Below is a small trained network, with its code and all its weights. Each question gives an input and a class and asks what happens when units are switched off, that is, made to give their printed mean instead of their output.

import numpy as np


def w(rows, s, z=0):
    codes = np.array(rows[::2]) - 128.0
    scale = np.full(codes.shape[1], s)
    scale[-1] = z or s
    return codes * scale


def norm(h):
    return h / np.sqrt((h * h).mean(-1, keepdims=True) + 1e-5)


def f(y):
    return np.maximum(y, 0)


def log_softmax(a):
    a = a - a.max(-1, keepdims=True)
    return a - np.log(np.exp(a).sum(-1, keepdims=True))


def net(x, mask):
    res = np.array(x, float).reshape(1, 7) / 4 @ E
    u = 0
    for l in range(2):
        y = f(norm(res) @ A[l][:, :-1].T + A[l][:, -1])
        res = res + np.where(mask[u : u + 4], y, B[l][:, -1]) @ B[l][:, :-1]
        u += 4
    return log_softmax(norm(res)[-1] @ U[:, :-1].T + U[:, -1])


A, B = {}, {}
E = w([
[140,125,157,148,163,111,103,80,130,107,189,203],'x0',
[184,89,126,113,39,179,200,120,131,65,119,155],'x1',
[104,211,136,205,132,56,164,63,138,94,203,93],'x2',
[165,115,114,123,222,63,53,95,69,92,139,132],'x3',
[134,159,83,70,202,116,159,83,164,57,125,152],'x4',
[157,90,78,166,65,66,152,165,133,118,47,67],'x5',
[121,156,113,135,152,255,117,96,186,149,176,141],'x6',
],0.0078)
A[0] = w([
[181,114,98,128,121,67,180,106,123,61,85,121,2],'L0N0',
[105,122,158,88,140,245,117,131,179,169,125,192,91],'L0N1',
[157,140,138,178,36,196,148,98,145,128,166,109,73],'L0N2',
[168,107,141,130,60,129,194,116,153,88,128,170,97],'L0N3',
],0.012,0.0035)
B[0] = w([
[137,78,45,112,154,201,130,141,191,129,123,156,187],'L0N0',
[163,125,45,143,125,158,188,124,187,91,116,145,249],'L0N1',
[163,122,226,84,80,81,128,131,68,63,139,76,195],'L0N2',
[86,102,121,82,81,96,128,71,96,95,197,254,192],'L0N3',
],0.0089,0.012)
A[1] = w([
[95,248,109,112,239,176,118,98,154,141,139,32,169],'L1N0',
[134,126,141,72,105,99,170,100,154,45,140,110,126],'L1N1',
[131,188,134,149,84,255,196,147,173,157,122,50,147],'L1N2',
[147,154,64,150,254,125,86,123,179,143,139,135,3],'L1N3',
],0.014,0.0013)
B[1] = w([
[141,151,156,142,180,144,78,86,110,140,215,216,217],'L1N0',
[76,209,92,163,171,187,82,180,204,255,103,54,250],'L1N1',
[69,133,26,76,62,93,153,108,218,99,160,147,225],'L1N2',
[123,173,248,152,84,125,156,120,55,132,139,81,255],'L1N3',
],0.0087,0.012)
U = w([
[168,51,141,126,107,72,127,200,77,131,31,57,5],'0',
[120,200,192,147,182,125,104,86,116,147,219,176,181],'1',
[150,91,2,87,99,196,181,139,241,96,122,174,218],'2',
],0.008,0.0015)

Each question gives the input, the list of numbers given to net, and the class t.
The units are the neurons (one row each of A and B). Each row of codes is followed by its name. A weight is (code - 128) times the scale printed after its matrix; where a second scale follows, it is the last column's (A, B and U).
mask holds one flag per neuron, layer by layer. A switched-off neuron (its flag False) gives its mean, the last column of its row in B, instead of its output. The means were averaged over made-up inputs and are rounded, as every weight is.
A unit's drop is (log p(t) with every unit on - log p(t) with that unit switched off) / (log p(t) with every unit on - log p(t) with every unit switched off).
The circuit of an input: a set's keep is (log p(t) with only the set's units on - log p(t) with every unit switched off) / (log p(t) with every unit on - log p(t) with every unit switched off). Starting from all 8 units, units are removed one at a time, each time the one whose removal leaves the highest keep (on an exact tie, the one counted first), for as long as the keep stays at least 0.8.
units of the circuit, in order: the units of the circuit, biggest drop first
k most important neurons: the k neurons with the biggest drops, biggest first
top k neurons in layer l: the k neurons of layer l with the biggest drops, biggest first
drop of u: that unit's drop, to one decimal
input [-2,-3,5,-3,-6,-3,-7], class 0: units of the circuit, in order -> (L1N0, L0N3)
input [-6,4,3,-3,-7,6,7], class 0: units of the circuit, in order -> (L0N2)
input [3,-4,-1,-6,-5,-3,-8], class 0: units of the circuit, in order -> (L1N0, L0N3)
input [7,4,2,7,-7,7,-2], class 2: top 2 neurons in layer 0 -> (L0N0, L0N2)
input [-8,-1,2,5,3,6,-2], class 0: 3 most important neurons -> (L0N1, L1N3, L1N2)
input [5,8,5,7,2,-2,-8], class 2: 3 most important neurons -> (L0N0, L1N0, L1N3)
input [6,4,2,-8,2,1,-3], class 1: top 3 neurons in layer 0 -> (L0N1, L0N2, L0N3)
input [2,-2,7,-4,-1,5,-2], class 0: units of the circuit, in order -> (L1N0, L1N2)
input [-2,-4,4,-6,-6,-6,-2], class 2: 2 most important neurons -> (L1N2, L0N3)
input [-2,0,1,3,2,6,-3], class 0: 4 most important neurons -> (L0N1, L1N2, L1N3, L0N3)
input [4,-5,-7,6,5,0,-7], class 0: 3 most important neurons -> (L1N0, L0N3, L1N1)
input [7,-2,-5,1,5,4,-1], class 1: top 2 neurons in layer 0 -> (L0N2, L0N1)
input [0,-7,0,-6,-4,-7,6], class 2: 2 most important neurons -> (L1N2, L0N1)
input [7,-4,-2,4,-5,6,-1], class 0: units of the circuit, in order -> (L1N0)
input [5,-3,-6,2,5,8,-6], class 0: top 2 neurons in layer 0 -> (L0N1, L0N3)
input [0,-3,-7,6,6,7,-5], class 0: top 2 neurons in layer 1 -> (L1N3, L1N2)
input [1,1,2,5,-7,-1,-4], class 0: drop of L1N0 -> 0.5
input [-5,-7,-4,0,-8,-7,0], class 2: drop of L1N0 -> -0.2
input [6,-6,-5,-3,3,8,2], class 0: drop of L0N3 -> 0.0
